Here is a tiny trained network, its code and every weight. The questions are about switching its units off for an input and a class, where a switched-off unit gives its printed mean instead of its output.

import numpy as np


def w(rows, s, z=0):
    codes = np.array(rows[::2]) - 128.0
    scale = np.full(codes.shape[1], s)
    scale[-1] = z or s
    return codes * scale


def norm(h):
    return h / np.sqrt((h * h).mean(-1, keepdims=True) + 1e-5)


def f(y):
    return np.maximum(y, 0)


def log_softmax(a):
    a = a - a.max(-1, keepdims=True)
    return a - np.log(np.exp(a).sum(-1, keepdims=True))


def net(x, mask):
    res = np.array(x, float).reshape(1, 5) / 4 @ E
    u = 0
    for l in range(4):
        y = f(norm(res) @ A[l][:, :-1].T + A[l][:, -1])
        res = res + np.where(mask[u : u + 9], y, B[l][:, -1]) @ B[l][:, :-1]
        u += 9
    return log_softmax(norm(res)[-1] @ U[:, :-1].T + U[:, -1])


A, B = {}, {}
E = w([
[254,68,118],'x0',
[127,129,129],'x1',
[74,44,63],'x2',
[116,95,252],'x3',
[125,130,127],'x4',
],0.0083)
A[0] = w([
[27,132,65,98],'L0N1',
[85,37,169,84],'L0N2',
[234,145,144,74],'L0N3',
[130,111,134,70],'L0N4',
[194,35,232,41],'L0N5',
[196,254,152,84],'L0N6',
[116,239,84,108],'L0N7',
[202,125,123,90],'L0N8',
[45,94,77,1],'L0N9',
],0.009,0.0055)
B[0] = w([
[27,150,111,246],'L0N1',
[43,104,139,212],'L0N2',
[255,105,75,215],'L0N3',
[182,142,141,128],'L0N4',
[226,153,138,253],'L0N5',
[145,120,69,248],'L0N6',
[141,253,112,232],'L0N7',
[184,149,85,191],'L0N8',
[80,146,71,167],'L0N9',
],0.0068,0.0033)
A[1] = w([
[96,203,224,73],'L1N1',
[158,185,129,152],'L1N2',
[171,141,198,139],'L1N3',
[161,236,185,150],'L1N4',
[109,196,201,2],'L1N5',
[163,97,74,98],'L1N6',
[129,7,206,101],'L1N7',
[115,152,165,45],'L1N8',
[41,144,117,122],'L1N9',
],0.012,0.0059)
B[1] = w([
[149,56,172,198],'L1N1',
[146,127,233,213],'L1N2',
[110,32,121,208],'L1N3',
[188,36,165,254],'L1N4',
[122,29,89,156],'L1N5',
[165,80,112,189],'L1N6',
[225,255,52,212],'L1N7',
[110,102,110,135],'L1N8',
[176,216,113,232],'L1N9',
],0.0096,0.0052)
A[2] = w([
[145,159,99,130],'L2N1',
[115,108,172,63],'L2N2',
[112,118,46,167],'L2N3',
[51,80,161,107],'L2N4',
[116,163,123,104],'L2N5',
[45,92,177,72],'L2N6',
[4,140,104,111],'L2N7',
[196,209,169,113],'L2N8',
[179,111,137,3],'L2N9',
],0.013,0.0042)
B[2] = w([
[135,117,111,185],'L2N1',
[125,120,114,143],'L2N2',
[156,87,116,208],'L2N3',
[100,50,198,153],'L2N4',
[117,141,148,158],'L2N5',
[107,71,194,152],'L2N6',
[134,254,127,210],'L2N7',
[109,172,159,253],'L2N8',
[106,119,124,175],'L2N9',
],0.0092,0.0058)
A[3] = w([
[95,169,175,216],'L3N1',
[113,139,107,19],'L3N2',
[79,138,99,66],'L3N3',
[72,151,109,3],'L3N4',
[90,114,140,127],'L3N5',
[86,238,158,189],'L3N6',
[148,64,67,142],'L3N7',
[113,185,137,124],'L3N8',
[252,84,141,26],'L3N9',
],0.014,0.0036)
B[3] = w([
[181,71,165,180],'L3N1',
[153,162,107,131],'L3N2',
[146,131,49,141],'L3N3',
[128,129,90,141],'L3N4',
[137,98,151,134],'L3N5',
[174,131,176,224],'L3N6',
[119,48,143,181],'L3N7',
[113,120,163,172],'L3N8',
[3,219,116,254],'L3N9',
],0.012,0.01)
U = w([
[143,187,204,88],'0',
[111,241,49,71],'1',
[116,2,125,254],'2',
],0.019,0.0053)

Each question gives the input, the list of numbers given to net, and the class t.
The units are the neurons (one row each of A and B). Each row of codes is followed by its name. A weight is (code - 128) times the scale printed after its matrix; where a second scale follows, it is the last column's (A, B and U).
mask holds one flag per neuron, layer by layer. A switched-off neuron (its flag False) gives its mean, the last column of its row in B, instead of its output. The means were averaged over made-up inputs and are rounded, as every weight is.
A unit's drop is (log p(t) with every unit on - log p(t) with that unit switched off) / (log p(t) with every unit on - log p(t) with every unit switched off).
The circuit of an input: a set's keep is (log p(t) with only the set's units on - log p(t) with every unit switched off) / (log p(t) with every unit on - log p(t) with every unit switched off). Starting from the 12 units with the biggest drops (on a tie, the unit counted first), units are removed one at a time, each time the one whose removal leaves the highest keep (on an exact tie, the one counted first), for as long as the keep stays at least 0.8.
circuit, biggest first: the units of the circuit, biggest drop first
most important unit: the unit with the biggest drop
k most important neurons: the k neurons with the biggest drops, biggest first
top k neurons in layer l: the k neurons of layer l with the biggest drops, biggest first
drop of u: that unit's drop, to one decimal
input [-5,-2,-1,1,-1], class 2: circuit, biggest first : [L1N5; L3N9]
input [-8,1,-1,-6,6], class 0: circuit, biggest first : [L3N6; L3N9]
input [0,8,7,6,-3], class 0: circuit, biggest first : [L1N7; L0N2]
input [3,-3,5,5,2], class 1: circuit, biggest first : [L1N7]
input [8,6,-2,0,8], class 1: 2 most important neurons : [L3N9; L3N6]
input [6,-2,6,3,-1], class 1: 2 most important neurons : [L1N7; L3N9]
input [8,-1,-5,0,-6], class 1: 4 most important neurons : [L3N9; L3N6; L3N1; L0N3]
input [0,0,-5,2,-6], class 2: 3 most important neurons : [L1N3; L1N7; L1N4]
input [2,3,-8,0,-6], class 1: circuit, biggest first : [L3N9; L0N6]
input [-2,-7,8,1,8], class 0: top 3 neurons in layer 2 : [L2N7; L2N4; L2N6]
input [-4,2,0,-7,-7], class 0: top 2 neurons in layer 0 : [L0N7; L0N6]
input [8,-2,8,2,-4], class 1: 2 most important neurons : [L1N7; L3N9]
input [-8,-1,0,-7,-7], class 0: top 4 neurons in layer 3 : [L3N6; L3N9; L3N1; L3N8]
input [-2,3,6,3,7], class 0: most important unit : L2N7
input [-8,-2,0,7,8], class 2: top 2 neurons in layer 1 : [L1N1; L1N5]
input [-6,5,-8,1,5], class 2: drop of L1N7 : 0.4
input [-4,-6,-8,1,3], class 2: drop of L1N5 : 0.2
input [6,-8,6,4,3], class 1: drop of L1N7 : 0.7
